Below is a small trained network, with its code and all its weights. Each question gives an input and a class and asks what happens when units are switched off, that is, made to give their printed mean instead of their output.

import numpy as np


def w(rows, s, z=0):
    codes = np.array(rows[::2]) - 128.0
    scale = np.full(codes.shape[1], s)
    scale[-1] = z or s
    return codes * scale


def f(y):
    return np.maximum(y, 0)


def log_softmax(a):
    a = a - a.max(-1, keepdims=True)
    return a - np.log(np.exp(a).sum(-1, keepdims=True))


def net(x, mask):
    res = np.array(x, float).reshape(1, 8) / 4 @ E
    y = f(res @ A[0][:, :-1].T + A[0][:, -1])
    res = res + np.where(mask, y, B[0][:, -1]) @ B[0][:, :-1]
    return log_softmax(res[-1] @ U[:, :-1].T + U[:, -1])


A, B = {}, {}
E = w([
[123,129,127,131,139,135,145,122],'x0',
[194,205,169,33,103,90,153,80],'x1',
[132,105,155,122,106,109,53,128],'x2',
[51,175,144,184,28,109,137,93],'x3',
[246,161,121,159,86,183,99,102],'x4',
[125,109,150,123,127,122,81,111],'x5',
[136,126,104,133,126,121,143,127],'x6',
[122,125,140,131,138,131,133,120],'x7',
],0.013)
A[0] = w([
[40,231,112,135,27,51,138,99,214],'neuron 1',
[186,109,134,165,158,215,101,202,156],'neuron 2',
[81,85,81,190,117,205,97,181,236],'neuron 3',
[119,109,113,79,182,100,155,181,199],'neuron 4',
[172,239,139,2,128,86,135,80,254],'neuron 5',
[2,70,81,134,183,121,111,221,150],'neuron 6',
[202,142,125,140,67,239,117,56,212],'neuron 7',
[104,109,181,57,158,177,131,179,126],'neuron 8',
],0.01,0.0057)
B[0] = w([
[94,147,245,138,151,179,122,65,246],'neuron 1',
[185,178,59,155,176,156,69,165,206],'neuron 2',
[184,167,101,194,73,157,131,162,238],'neuron 3',
[100,42,97,92,141,89,138,148,188],'neuron 4',
[116,43,167,49,128,111,141,145,238],'neuron 5',
[162,55,152,92,93,190,130,196,254],'neuron 6',
[211,192,158,159,116,195,170,176,226],'neuron 7',
[145,87,110,116,157,93,190,111,164],'neuron 8',
],0.012,0.017)
U = w([
[153,122,87,73,146,145,99,161,207],'0',
[113,123,159,167,81,170,145,111,210],'1',
[147,177,37,157,209,160,69,120,2],'2',
[108,205,117,245,68,124,133,100,87],'3',
[83,85,97,95,151,7,127,93,88],'4',
[8,138,146,116,175,110,109,50,121],'5',
],0.012,0.003)

Each question gives the input, the list of numbers given to net, and the class t.
The units are the neurons (one row each of A and B). Each row of codes is followed by its name. A weight is (code - 128) times the scale printed after its matrix; where a second scale follows, it is the last column's (A, B and U).
mask holds one flag per neuron, in row order. A switched-off neuron (its flag False) gives its mean, the last column of its row in B, instead of its output. The means were averaged over made-up inputs and are rounded, as every weight is.
A unit's drop is (log p(t) with every unit on - log p(t) with that unit switched off) / (log p(t) with every unit on - log p(t) with every unit switched off).
The circuit of an input: a set's keep is (log p(t) with only the set's units on - log p(t) with every unit switched off) / (log p(t) with every unit on - log p(t) with every unit switched off). Starting from all 8 units, units are removed one at a time, each time the one whose removal leaves the highest keep (on an exact tie, the one counted first), for as long as the keep stays at least 0.8.
units of the circuit, in order: the units of the circuit, biggest drop first
unit that matters most: the unit with the biggest drop
k most important neurons: the k neurons with the biggest drops, biggest first
drop of u: that unit's drop, to one decimal
input [0,-6,-8,-8,3,6,-8,-1], class 2: unit that matters most	neuron 2
input [-8,-8,3,8,2,1,-7,3], class 3: 2 most important neurons	(neuron 3; neuron 5)
input [2,7,3,0,0,8,6,5], class 4: units of the circuit, in order	(neuron 5; neuron 6; neuron 3)
input [-5,-1,-1,8,1,8,6,-5], class 3: 2 most important neurons	(neuron 6; neuron 5)
input [-7,-3,6,0,3,-2,0,-7], class 2: 2 most important neurons	(neuron 1; neuron 2)
input [0,-7,-6,4,1,-4,5,-2], class 3: 3 most important neurons	(neuron 3; neuron 5; neuron 4)
input [-4,-8,1,-2,1,-4,3,3], class 2: 3 most important neurons	(neuron 2; neuron 5; neuron 3)
input [-6,-7,-4,0,0,-3,-6,-3], class 0: 2 most important neurons	(neuron 6; neuron 1)
input [5,1,1,-7,-8,-4,4,6], class 4: 2 most important neurons	(neuron 4; neuron 7)
input [5,0,6,2,8,1,-6,3], class 3: 2 most important neurons	(neuron 6; neuron 7)
input [-2,-8,-3,1,5,-8,-6,-4], class 3: 3 most important neurons	(neuron 3; neuron 5; neuron 4)
input [5,4,-7,-1,8,-3,-4,5], class 0: 2 most important neurons	(neuron 5; neuron 1)
input [-7,2,6,8,-7,8,-1,8], class 5: drop of neuron 2	0.0
input [-5,7,-5,3,-6,-8,1,-3], class 5: unit that matters most	neuron 1
input [-3,1,-7,-4,0,1,0,-4], class 4: drop of neuron 6	0.3
input [5,8,-7,8,0,-2,0,4], class 5: drop of neuron 3	0.2
input [-4,-4,-8,-6,3,-3,7,-6], class 2: drop of neuron 2	0.1
